Each row has a class, written after it.
-161	159	-195	268	2	-115	87	-272	-16	253	-123	42	164	-61	33	188	-74	-20	192	-77	152	137	33	89	-48	-89	21	-65	-98	141	191	154	71	-66	-132	-127	-38	363	42	-170	69	-2 -> q_338
-42	-84	-8	164	26	-257	-189	-393	258	7	-413	-264	-35	216	-237	448	29	-113	-176	-23	57	258	231	-458	134	54	-77	119	-62	70	127	106	311	372	163	-499	-255	153	56	-177	119	-80 -> q_593
371	-122	104	-458	258	275	5	311	371	-455	-71	-509	292	239	145	321	76	-205	104	423	33	466	136	-699	447	250	61	80	59	-621	16	-52	152	-225	100	-371	-357	-301	-154	-44	175	-56 -> q_161
-281	33	-36	677	-110	-325	166	-239	-263	303	-8	202	-335	-221	-106	-222	-119	155	-51	-351	108	-230	-44	351	-271	-153	26	-14	-3	368	-14	13	-31	116	-121	199	210	172	65	109	-77	106 -> q_928
9	61	-69	115	-6	-160	-52	-235	186	205	-325	-192	-16	159	-87	363	29	-158	88	-13	168	189	96	-280	168	58	-102	89	-52	78	239	170	162	91	85	-445	-179	189	-26	-169	164	-43 -> q_843
4	-44	-70	353	112	108	7	-26	10	64	16	15	10	-121	-12	-37	24	68	-19	-101	66	28	-52	126	-62	47	59	-73	13	37	151	83	2	-38	-16	22	12	5	-70	66	64	55 -> q_313
343	-119	40	-79	238	229	-61	270	395	-468	-187	-378	339	141	107	349	62	-234	-19	233	84	369	90	-427	345	288	-69	121	-27	-548	131	-46	150	-26	140	-324	-236	-176	-100	-100	183	-15 -> q_338
217	-269	20	-420	353	439	-97	429	359	-563	92	-338	463	135	145	157	158	-123	141	352	-28	438	28	-326	304	315	144	-174	36	-655	41	-42	111	-341	-54	156	-245	-381	-160	77	116	48 -> q_313
-226	30	-98	293	17	68	273	-150	-244	462	26	371	114	-233	29	-152	-81	137	211	-138	19	-69	-154	464	-281	-258	198	-210	33	242	-133	82	-89	-154	-328	453	203	270	-88	-61	-24	142 -> q_338
-112	35	-72	302	-6	-206	-84	-169	10	-57	-82	-30	-106	12	-35	51	-8	-12	-21	-58	135	26	132	-59	-83	-14	112	125	-53	184	112	89	137	172	-32	-96	-41	166	70	49	2	12 -> q_928
-170	39	-119	530	-20	19	104	-66	-253	233	117	470	-169	-365	-78	-262	-58	306	-28	-330	-54	-281	-115	650	-401	-58	61	-183	-18	214	-49	38	-265	27	-142	455	313	49	47	7	-48	104 -> q_313
-21	-42	-3	346	108	49	86	26	-47	11	-41	13	14	-109	43	-32	-15	17	-1	-100	-12	-45	-80	69	-77	1	98	18	75	-4	80	35	-7	-47	-20	116	-26	64	-19	-34	65	19 -> q_463
6	-346	6	-120	151	41	-71	209	211	-313	78	-263	249	190	31	-10	24	-163	127	114	-124	218	47	-178	10	203	197	48	87	-328	-31	62	127	4	-42	282	-142	-107	8	163	68	41 -> q_313
-82	-43	-148	309	111	188	80	104	-117	118	148	241	144	-169	71	-209	8	155	125	-34	-68	-104	-100	395	-211	-11	167	-109	76	94	104	84	-161	-172	-216	418	123	64	-29	77	-73	84 -> q_313
-279	-129	-48	393	-116	-242	49	-107	-90	264	38	182	-93	-35	-158	-187	-71	6	5	-218	3	-254	41	304	-241	-64	29	-96	30	258	64	101	-81	129	-2	270	172	110	137	175	-91	39 -> q_215
-13	-170	-99	-259	233	363	81	224	5	-212	238	-57	515	49	164	-80	-34	65	264	216	-187	268	-36	76	-9	9	371	-256	106	-412	-125	64	-1	-354	-337	442	-90	-33	-104	6	15	74 -> q_215
-219	-268	-82	331	48	-25	83	12	-151	-189	246	166	-5	-87	5	-236	-89	100	3	-157	-179	-25	-78	239	-276	-57	247	-16	77	-122	-182	31	-26	-7	-234	617	146	73	134	101	-40	27 -> q_593
-73	-59	-34	362	26	-306	-64	15	79	-123	-169	-210	-34	91	-30	12	-44	-43	33	-114	114	115	147	-144	2	94	46	191	8	-141	119	154	147	143	16	-195	-82	137	81	13	57	55 -> q_463
-169	-26	-157	233	56	209	181	45	-283	194	297	349	88	-228	78	-301	-70	319	219	-96	-130	87	-198	548	-264	-138	267	-309	54	72	-95	89	-199	-278	-362	584	176	86	-107	79	-34	140 -> q_215
-87	55	-80	719	-109	-221	1	-212	-10	170	-201	155	-186	-94	-168	24	-27	118	-157	-286	83	-122	-21	225	-105	31	-116	27	-63	105	201	31	39	291	144	-345	161	151	97	-72	31	38 -> q_843
-286	37	-130	641	-25	-257	110	-109	-261	218	84	172	-129	-94	-54	-254	-159	198	59	-263	40	-247	28	382	-397	-71	211	-48	98	259	93	173	-63	96	-131	252	152	186	109	90	-35	74 -> q_338
-63	-145	-40	427	74	159	134	237	-151	-79	177	223	59	-161	54	-294	-61	170	57	-198	-213	-30	-150	375	-160	49	155	-136	94	-146	-13	-19	-153	-178	-154	448	139	9	-3	82	-34	119 -> q_593
-153	298	-127	555	-151	-403	-26	-451	-2	387	-442	-32	-157	-13	-199	305	19	10	-20	-262	308	-4	145	-62	50	-87	-202	-36	-125	302	339	234	101	214	93	-748	-18	345	40	-249	77	-51 -> q_313
211	-38	-11	175	105	8	-91	165	297	-232	-176	-329	143	168	-22	131	68	-189	-104	31	51	76	125	-249	211	184	-6	92	7	-276	275	58	123	145	176	-381	-95	-54	-54	13	34	-46 -> q_843
-238	46	-58	620	-124	-300	102	-204	-283	314	26	328	-385	-189	-148	-261	-161	230	-50	-327	-11	-372	-49	462	-367	-126	31	11	26	380	39	58	-165	140	2	254	216	203	114	44	-65	157 -> q_338
-163	-208	-130	314	110	-25	53	11	-86	20	34	106	32	-99	36	-191	-119	25	141	-59	-16	-45	2	257	-240	-79	237	27	47	118	-75	124	-38	36	-194	480	56	177	-2	117	19	117 -> q_338
-108	-134	-154	325	133	-113	-32	-26	86	-88	29	-37	66	5	-68	33	9	59	69	23	127	3	142	93	-129	65	97	-57	3	-90	118	110	33	65	-3	97	21	23	50	10	48	97 -> q_593
-116	143	-76	352	-30	-125	13	-69	-100	-24	16	29	-43	62	-10	-85	-71	71	-78	-109	19	-77	30	73	-207	-83	131	48	8	95	139	148	104	194	-137	69	-29	216	52	-20	-105	13 -> q_161
36	27	50	251	-65	-283	-186	-230	251	-220	-387	-473	-5	299	-142	399	65	-226	-106	16	210	215	255	-543	256	142	-98	191	-54	-83	348	95	336	334	278	-702	-262	72	44	-143	106	-97 -> q_313
-68	2	-50	667	-2	-137	75	-118	-195	296	-134	190	-231	-183	-63	-114	-66	150	-41	-298	41	-204	-77	302	-161	-54	-35	41	4	290	128	59	-132	52	34	-57	164	107	-34	-76	38	91 -> q_463
-73	15	-191	108	16	-21	-1	-91	82	51	-55	-12	181	29	-2	203	42	-63	238	7	172	245	91	-17	102	-10	71	-155	-68	-37	250	123	108	-124	-93	-176	-74	177	-44	-57	65	43 -> q_338
-14	-56	-139	501	67	179	67	87	-95	-90	45	163	61	-201	66	-175	-29	168	-59	-154	-74	-73	-170	306	-136	-24	69	-157	21	-97	71	44	-75	-115	-131	248	129	92	-10	22	16	95 -> q_928
-140	-41	-95	640	-21	69	52	37	-281	120	25	436	-174	-334	-1	-349	-119	227	-72	-325	-153	-259	-145	640	-336	-58	74	-50	35	209	-84	32	-276	81	-206	509	356	129	48	5	-73	37 -> q_313
-17	-248	-111	33	144	-72	-86	17	314	-238	-58	-362	230	304	-81	238	114	-177	115	174	78	269	165	-397	206	147	22	-99	40	-281	284	78	283	41	78	-185	-244	-51	-22	80	41	18 -> q_593
65	-27	-71	-25	110	120	3	-81	200	-172	-132	-164	219	13	74	305	41	-125	157	228	207	348	15	-236	191	3	-1	30	-98	-175	62	14	173	-46	11	-213	-174	122	-94	-124	148	2 -> q_215
39	41	-100	689	-14	-112	80	-72	-70	71	-154	34	-222	-206	-22	-30	-121	134	-116	-147	146	-72	-21	117	13	-24	-138	57	-58	8	112	12	-56	15	96	-248	107	128	21	-90	85	34 -> q_463
-66	-75	-111	232	112	152	31	144	-134	89	172	306	-61	-278	41	-281	-15	279	8	-147	-183	-231	-122	511	-242	-1	76	-147	94	57	-24	0	-287	-178	-139	495	226	-25	25	37	-25	92 -> q_928
-248	-207	-90	363	-47	-11	48	29	-206	75	195	299	-23	-134	-44	-346	-82	142	10	-220	-260	-180	-56	449	-314	-51	245	-133	96	124	-80	15	-156	-30	-252	705	233	83	119	155	-132	32 -> q_463
-51	77	-48	678	-58	-140	144	-88	-179	229	-167	220	-324	-242	-36	-72	-51	113	-76	-225	127	-100	-127	228	-91	-100	-71	86	-10	221	40	-6	-65	145	-36	-103	131	161	-53	-83	34	73 -> q_338
-65	0	-141	66	158	-62	96	-59	-3	330	-27	-15	161	5	32	99	-90	-69	196	-11	111	62	61	35	-105	-129	1	-68	-16	119	78	182	22	-69	-59	-75	-28	173	-77	-71	67	57 -> q_843
-36	-47	-100	-307	218	214	116	90	99	-51	48	-70	395	99	142	201	13	-202	290	171	37	311	4	-126	137	-2	213	-175	-10	-153	59	69	26	-269	-211	123	-192	92	-125	-72	70	-33 -> q_463
-50	23	-148	202	102	-26	-63	-195	82	-14	-213	-139	215	114	-1	208	-30	-56	152	-25	38	169	87	-113	54	-11	96	-147	-79	-15	194	159	148	-39	-85	-250	-104	179	-70	-168	85	26 -> q_928
113	-40	23	115	14	165	-1	166	53	-259	-13	-49	26	-93	29	-22	-53	35	-25	-22	-9	130	37	29	129	98	42	-58	8	-293	5	-82	-42	-84	-5	-26	19	-69	-39	-19	47	2 -> q_843
17	139	-107	13	58	-75	-5	-250	226	142	-284	-147	164	43	-10	439	23	-204	75	35	330	296	142	-266	230	-48	-136	-25	-137	-1	202	120	164	-5	27	-498	-162	256	-55	-186	192	-8 -> q_215
29	-29	-94	-141	143	144	81	18	110	-141	-18	-148	315	92	99	168	-7	-85	213	239	87	292	17	-167	100	-7	173	-83	-53	-144	41	70	128	-93	-111	12	-174	74	-156	-83	32	-28 -> q_593
45	-55	-100	394	121	-220	-65	-161	154	102	-250	-147	-223	-57	-107	227	36	-6	27	-84	246	71	142	-154	191	149	-181	27	-74	-25	199	74	35	28	204	-501	-24	-32	-16	-96	223	38 -> q_593
-62	-181	1	101	63	39	44	242	-102	-160	129	17	49	-55	128	-236	-110	-23	191	-47	-97	75	-9	173	-105	12	209	72	87	-91	-122	-14	-37	-90	-204	411	57	65	-39	150	2	123 -> q_161
-124	63	-220	214	214	23	236	-58	-101	340	40	121	243	-83	93	29	-109	30	342	-31	164	87	-53	190	-195	-152	143	-112	39	61	24	245	14	-213	-247	173	-29	282	-111	-46	77	138 -> q_313
49	97	-52	-164	122	-136	-106	-155	233	5	-320	-473	165	370	34	421	34	-391	217	238	277	271	229	-623	450	46	-20	110	-100	-4	399	152	296	-24	189	-734	-375	183	-119	-150	116	-73 -> q_463
49	-324	0	-502	290	84	23	455	242	-481	206	-488	417	348	172	110	-41	-273	258	339	-60	445	136	-449	215	236	273	114	123	-575	-108	26	185	-163	-126	104	-360	-200	-23	172	89	-35 -> q_215
-166	145	-174	398	-60	-174	68	-443	-18	423	-271	158	71	-114	-82	216	-62	-55	69	-134	168	12	32	121	-48	-211	-99	-43	-170	363	153	178	59	110	-24	-247	4	466	1	-143	42	7 -> q_928
-101	-73	-31	220	-107	-176	-11	-127	29	-42	-130	-82	-7	88	-72	57	29	-68	-62	-21	54	-17	59	-97	40	-34	19	-23	0	-14	87	7	108	141	-22	-131	-18	93	55	-30	4	15 -> q_161
-118	-131	-109	301	106	-62	45	-1	33	-79	123	15	76	-63	-57	-51	36	203	64	-31	57	54	34	157	-207	74	168	-122	59	-173	34	78	43	-11	-125	265	24	-75	10	90	37	158 -> q_928
-234	-91	-76	489	1	-118	-2	-118	-109	119	-17	190	-17	-41	-104	-148	-56	115	36	-164	7	-132	30	306	-265	-33	138	-71	12	188	49	118	-29	83	-88	331	129	97	67	39	-61	100 -> q_338
1	-10	-9	145	-63	-122	-60	-113	228	-103	-191	-323	104	171	-58	206	20	-151	-6	127	153	201	222	-314	163	44	85	248	-19	-110	159	114	209	195	36	-320	-175	190	42	-85	34	-118 -> q_338
-168	374	-197	401	-154	-243	73	-468	-131	523	-232	253	-42	-101	-46	138	-88	-7	102	-285	206	-106	-15	190	-228	-209	-28	-135	-142	515	252	284	53	132	-92	-244	16	518	18	-172	57	0 -> q_313
-84	208	-129	899	-31	-431	20	-439	-23	444	-429	88	-297	-79	-235	251	-37	93	-113	-374	253	-192	66	6	-148	9	-192	73	-80	379	309	210	98	344	214	-685	64	275	33	-198	140	-11 -> q_593
-160	1	-28	305	-100	-260	-98	-247	64	209	-265	-20	16	107	-127	121	-3	-156	-79	-152	112	-16	132	-60	21	-80	-100	61	-51	271	218	117	124	176	48	-281	-79	279	104	-12	-5	61 -> q_338
111	-50	-54	95	-48	-30	-44	116	200	-229	-125	-225	266	230	7	25	12	-141	-139	140	11	190	136	-142	160	44	68	89	-39	-247	106	133	79	190	-19	-71	-77	72	-8	46	-70	-11 -> q_928
23	-77	-48	-50	106	-94	-22	43	157	-223	28	-345	195	223	74	84	-34	-128	44	149	23	262	117	-321	82	56	178	169	5	-160	113	84	245	74	-53	-91	-254	73	-11	62	10	-21 -> q_338
132	-47	-63	-349	90	264	-95	3	219	2	-85	-94	426	25	51	214	93	-85	122	229	-6	311	113	-75	193	5	3	-116	-77	-90	53	78	-14	-116	-86	-52	-142	21	-144	-83	52	-36 -> q_843
-67	-245	-69	273	52	-67	-43	32	71	-155	-29	-8	78	41	-42	-56	-20	21	-1	-100	-125	107	28	43	-74	53	65	-18	63	-114	-18	24	44	61	-94	199	44	49	61	107	-2	87 -> q_928
205	-182	-23	1	213	398	53	317	154	-442	73	-94	281	-74	142	-28	-14	44	47	131	-109	266	-113	15	78	147	164	-131	23	-532	-124	-60	41	-160	-159	285	-26	-129	-151	25	76	68 -> q_928
-77	-296	-118	-79	153	156	42	281	25	-283	361	-37	178	-8	75	-220	-27	104	96	123	-161	182	-4	156	-141	74	361	-131	113	-297	-127	18	-12	-104	-285	581	-10	-113	9	187	-50	20 -> q_313
169	-122	-43	-76	31	-64	-164	36	383	-426	-225	-522	279	357	8	324	40	-340	-15	208	113	282	266	-616	376	163	-31	140	-52	-351	298	84	288	104	164	-461	-281	27	17	8	86	-100 -> q_338
-36	162	-193	238	108	-59	44	-236	56	272	-193	-13	162	-111	-1	258	-88	66	162	32	257	268	123	2	110	-78	-136	-117	-147	34	131	126	66	-144	-48	-364	-67	268	-84	-198	127	67 -> q_313
-71	103	-105	600	-65	-21	112	-148	-154	194	-39	378	-207	-239	-71	-116	-67	209	-66	-274	4	-178	-80	417	-210	-65	25	-112	-41	112	31	26	-154	71	-27	154	237	137	50	-121	21	78 -> q_161
-62	155	-53	43	11	-145	-74	-304	113	108	-324	-231	132	87	17	398	60	-161	115	37	300	293	113	-318	221	-45	-131	62	-100	84	196	166	242	1	16	-554	-260	268	0	-192	163	-27 -> q_161
-33	-85	-75	-130	79	128	241	82	-32	16	157	-28	228	-6	114	41	-40	-28	216	154	39	251	-30	7	75	-109	183	-88	44	-252	-124	12	-45	-296	-236	189	-38	50	-56	-86	40	29 -> q_843
-193	85	-93	385	16	-129	124	-186	-194	450	-133	176	-19	-166	10	-25	-71	20	155	-168	179	-129	-42	259	-165	-187	-24	-65	-8	327	55	152	-54	-75	-131	-15	110	265	-46	-76	43	111 -> q_161
-159	-162	-36	138	77	59	54	127	-124	-197	286	108	68	-95	81	-270	-72	65	-6	-74	-127	59	-43	249	-252	-69	304	78	70	-88	-126	57	-58	-15	-264	644	44	70	49	140	-94	59 -> q_161
19	-65	-107	297	135	125	-44	45	22	-8	-101	98	76	-99	49	15	-48	-51	37	-119	-40	44	-83	166	-76	4	72	31	-46	73	105	87	10	8	-80	96	13	169	-93	-48	54	50 -> q_313
59	-338	0	-66	195	223	101	534	96	-534	304	-168	396	162	157	-194	-65	-75	123	181	-185	255	-4	-62	-43	116	304	3	175	-599	-170	-11	35	-194	-209	566	-111	-131	8	210	-42	92 -> q_463
48	-43	-27	-196	137	90	44	44	215	2	-117	-257	323	200	60	263	36	-294	232	193	214	187	126	-234	269	58	75	-62	11	-143	247	88	93	-198	51	-130	-204	33	-140	-79	92	37 -> q_928
-20	93	-65	80	16	-85	124	-204	-3	224	-123	-5	19	-14	-10	201	-2	-64	103	6	155	37	-23	-128	-10	-78	-22	-35	-45	148	26	87	63	-22	21	-209	-67	155	-26	-117	98	-34 -> q_313
24	-123	-108	70	108	-103	-138	-28	224	-234	-132	-339	208	181	-5	256	11	-173	5	106	118	322	172	-347	240	61	-116	126	-91	-270	203	133	187	-4	52	-316	-243	120	23	-47	98	48 -> q_313
-238	-58	31	316	33	-117	130	-21	-251	76	81	137	-113	-118	39	-193	-111	65	121	-141	57	-132	-52	188	-260	-133	117	53	111	147	-135	41	-36	-81	-185	414	84	100	62	60	-19	112 -> q_215
200	-229	-13	-15	125	193	115	372	119	-315	102	-137	111	154	71	-37	12	-103	85	131	-111	132	-46	-189	160	168	191	-16	103	-416	45	-68	15	-115	-13	46	-54	-203	-115	60	1	8 -> q_313
-1	-244	-95	-316	296	515	39	383	15	-218	222	74	569	-27	211	-137	10	-85	226	166	-221	232	-126	250	-83	-31	369	-190	109	-258	-165	68	-109	-306	-415	787	-47	50	-197	82	-24	87 -> q_463
